Below are the code and all the weights of a small trained network. Each question names an input and a target symbol and asks about switching units off, where a switched-off unit gives its printed mean instead of its output.

import numpy as np


def w(rows, s, z=0):
    codes = np.array(rows[::2]) - 128.0
    scale = np.full(codes.shape[1], s)
    scale[-1] = z or s
    return codes * scale


def norm(h):
    return h / np.sqrt((h * h).mean(-1, keepdims=True) + 1e-5)


def f(y):
    return np.maximum(y, 0)


def softmax(a):
    e = np.exp(a - a.max(-1, keepdims=True))
    return e / e.sum(-1, keepdims=True)


def log_softmax(a):
    a = a - a.max(-1, keepdims=True)
    return a - np.log(np.exp(a).sum(-1, keepdims=True))


def net(x, mask):
    ids = ['αβγηξστω'.index(c) for c in x.split()]
    T = len(ids)
    res = E[ids] + P[:T]
    r = norm(res)
    for j in range(2):
        rows = slice(4 * j, 4 * j + 4)
        q, k, v = (r @ M[0][rows].T for M in (Q, K, V))
        z = softmax(np.where(np.tri(T) > 0, q @ k.T / 4**0.5, -1e9)) @ v
        o = O[0][rows]
        res = res + np.where(mask[j], z, o[:, -1]) @ o[:, :-1]
    y = f(norm(res) @ A[0][:, :-1].T + A[0][:, -1])
    res = res + np.where(mask[2:6], y, B[0][:, -1]) @ B[0][:, :-1]
    return log_softmax(norm(res)[-1] @ U[:, :-1].T + U[:, -1])


Q, K, V, O, A, B = {}, {}, {}, {}, {}, {}
E = w([
[124,122,199,171,91,210],'α',
[81,174,131,119,104,139],'β',
[139,171,109,35,84,159],'γ',
[106,84,88,110,171,97],'η',
[130,148,198,127,113,131],'ξ',
[49,144,123,154,108,215],'σ',
[100,105,169,133,111,113],'τ',
[158,93,74,146,3,158],'ω',
],0.021)
P = w([
[80,92,149,2,24,181],'0',
[118,111,152,57,108,147],'1',
[112,116,136,118,81,104],'2',
[108,110,130,149,74,93],'3',
[118,112,126,171,83,88],'4',
[97,127,127,171,97,85],'5',
[109,115,119,178,113,96],'6',
[108,124,137,177,118,88],'7',
[102,129,139,155,155,101],'8',
[105,129,132,147,181,153],'9',
[77,165,161,142,160,76],'10',
[118,121,140,158,192,149],'11',
[92,134,173,127,195,145],'12',
],0.0075)
Q[0] = w([
[72,147,158,63,91,183],'H1',
[108,82,131,129,3,93],'H1',
[145,63,120,4,120,137],'H1',
[97,45,151,153,163,100],'H1',
[42,78,170,73,133,170],'H2',
[65,64,160,175,38,164],'H2',
[150,137,140,101,164,176],'H2',
[155,95,148,148,167,75],'H2',
],0.015)
K[0] = w([
[120,180,165,177,253,62],'H1',
[219,185,3,193,86,96],'H1',
[228,72,54,110,219,186],'H1',
[76,203,212,160,120,202],'H1',
[88,158,165,162,236,147],'H2',
[155,97,7,181,241,96],'H2',
[129,167,173,60,100,178],'H2',
[106,95,151,169,83,202],'H2',
],0.012)
V[0] = w([
[7,29,142,106,146,130],'H1',
[136,174,62,103,155,56],'H1',
[86,200,164,205,136,118],'H1',
[89,91,85,120,138,193],'H1',
[174,253,31,205,151,167],'H2',
[146,168,153,109,52,157],'H2',
[193,169,171,197,171,85],'H2',
[151,170,120,19,134,20],'H2',
],0.011)
O[0] = w([
[60,126,128,146,203,82,192],'H1',
[224,149,81,140,164,124,10],'H1',
[114,114,171,104,181,254,209],'H1',
[148,227,118,198,93,115,103],'H1',
[41,170,106,66,34,171,2],'H2',
[152,161,245,141,91,142,156],'H2',
[128,41,118,132,103,232,8],'H2',
[187,141,83,120,149,220,69],'H2',
],0.0087,0.0085)
A[0] = w([
[246,186,110,12,165,112,7],'N1',
[75,165,186,86,245,72,228],'N2',
[208,81,188,20,151,86,128],'N3',
[138,81,125,195,61,48,215],'N4',
],0.011,0.002)
B[0] = w([
[92,164,192,229,237,196,143],'N1',
[177,38,4,152,124,244,252],'N2',
[28,227,99,3,100,55,161],'N3',
[208,80,76,79,186,110,161],'N4',
],0.011,0.016)
U = w([
[154,107,91,143,185,139,1],'α',
[134,215,155,122,147,128,168],'β',
[22,142,88,187,78,97,120],'γ',
[184,127,123,142,31,106,152],'η',
[153,73,254,231,126,112,127],'ξ',
[213,167,66,166,96,233,107],'σ',
[139,68,109,200,253,39,152],'τ',
[133,97,174,39,170,133,162],'ω',
],0.009,0.0051)

Each question gives the input, a string of symbols that net reads in full, and the target symbol t.
The units are the heads (4 rows each of Q, K, V and O) and the neurons (one row each of A and B). Each row of codes is followed by its name. A weight is (code - 128) times the scale printed after its matrix; where a second scale follows, it is the last column's (O, A, B and U).
mask holds one flag per unit, heads first, then neurons. A switched-off unit (its flag False) gives its mean, the last column of its rows in O or B, instead of its output. The means were averaged over made-up inputs and are rounded, as every weight is.
A unit's drop is (log p(t) with every unit on - log p(t) with that unit switched off) / (log p(t) with every unit on - log p(t) with every unit switched off).
The circuit of an input: a set's keep is (log p(t) with only the set's units on - log p(t) with every unit switched off) / (log p(t) with every unit on - log p(t) with every unit switched off). Starting from all 6 units, units are removed one at a time, each time the one whose removal leaves the highest keep (on an exact tie, the one counted first), for as long as the keep stays at least 0.8.
circuit, biggest first: the units of the circuit, biggest drop first
most important unit: the unit with the biggest drop
top k neurons: the k neurons with the biggest drops, biggest first
which heads matter: for each layer, one digit per head in row order, 1 if its drop is at least 0.15 and else 0, layers parted by /
drop when u is switched off: that unit's drop, to one decimal
input τ α τ α, target τ: top neuron -> [N4]
input η τ ξ τ σ ξ α ω, target τ: which heads matter -> 01
input σ α ω, target η: circuit, biggest first -> [N2; H1]
input σ β α, target ξ: which heads matter -> 01
input γ β ξ γ ξ τ η ω, target τ: which heads matter -> 00
input ξ β α, target ξ: top 2 neurons -> [N2; N3]
input ξ α ω ξ α τ ω α σ ξ γ γ, target β: which heads matter -> 10
input γ σ τ σ ξ σ α γ α ω, target η: which heads matter -> 11
input γ ξ η σ, target τ: circuit, biggest first -> [H1; H2]
input α γ ω γ ω ξ, target ω: circuit, biggest first -> [H1; N3]
input ξ σ β, target σ: circuit, biggest first -> [H1; N2]
input η ξ β, target τ: drop when H1 is switched off -> 0.5
input β ξ τ η σ ξ τ ξ β α γ, target τ: drop when H1 is switched off -> 1.6
input ξ α σ, target γ: drop when H1 is switched off -> 0.1
input ξ ω σ η η τ ξ η ω ξ γ, target τ: drop when N1 is switched off -> 0.5
input ω ω ξ ω τ ξ ξ γ, target β: most important unit -> N2
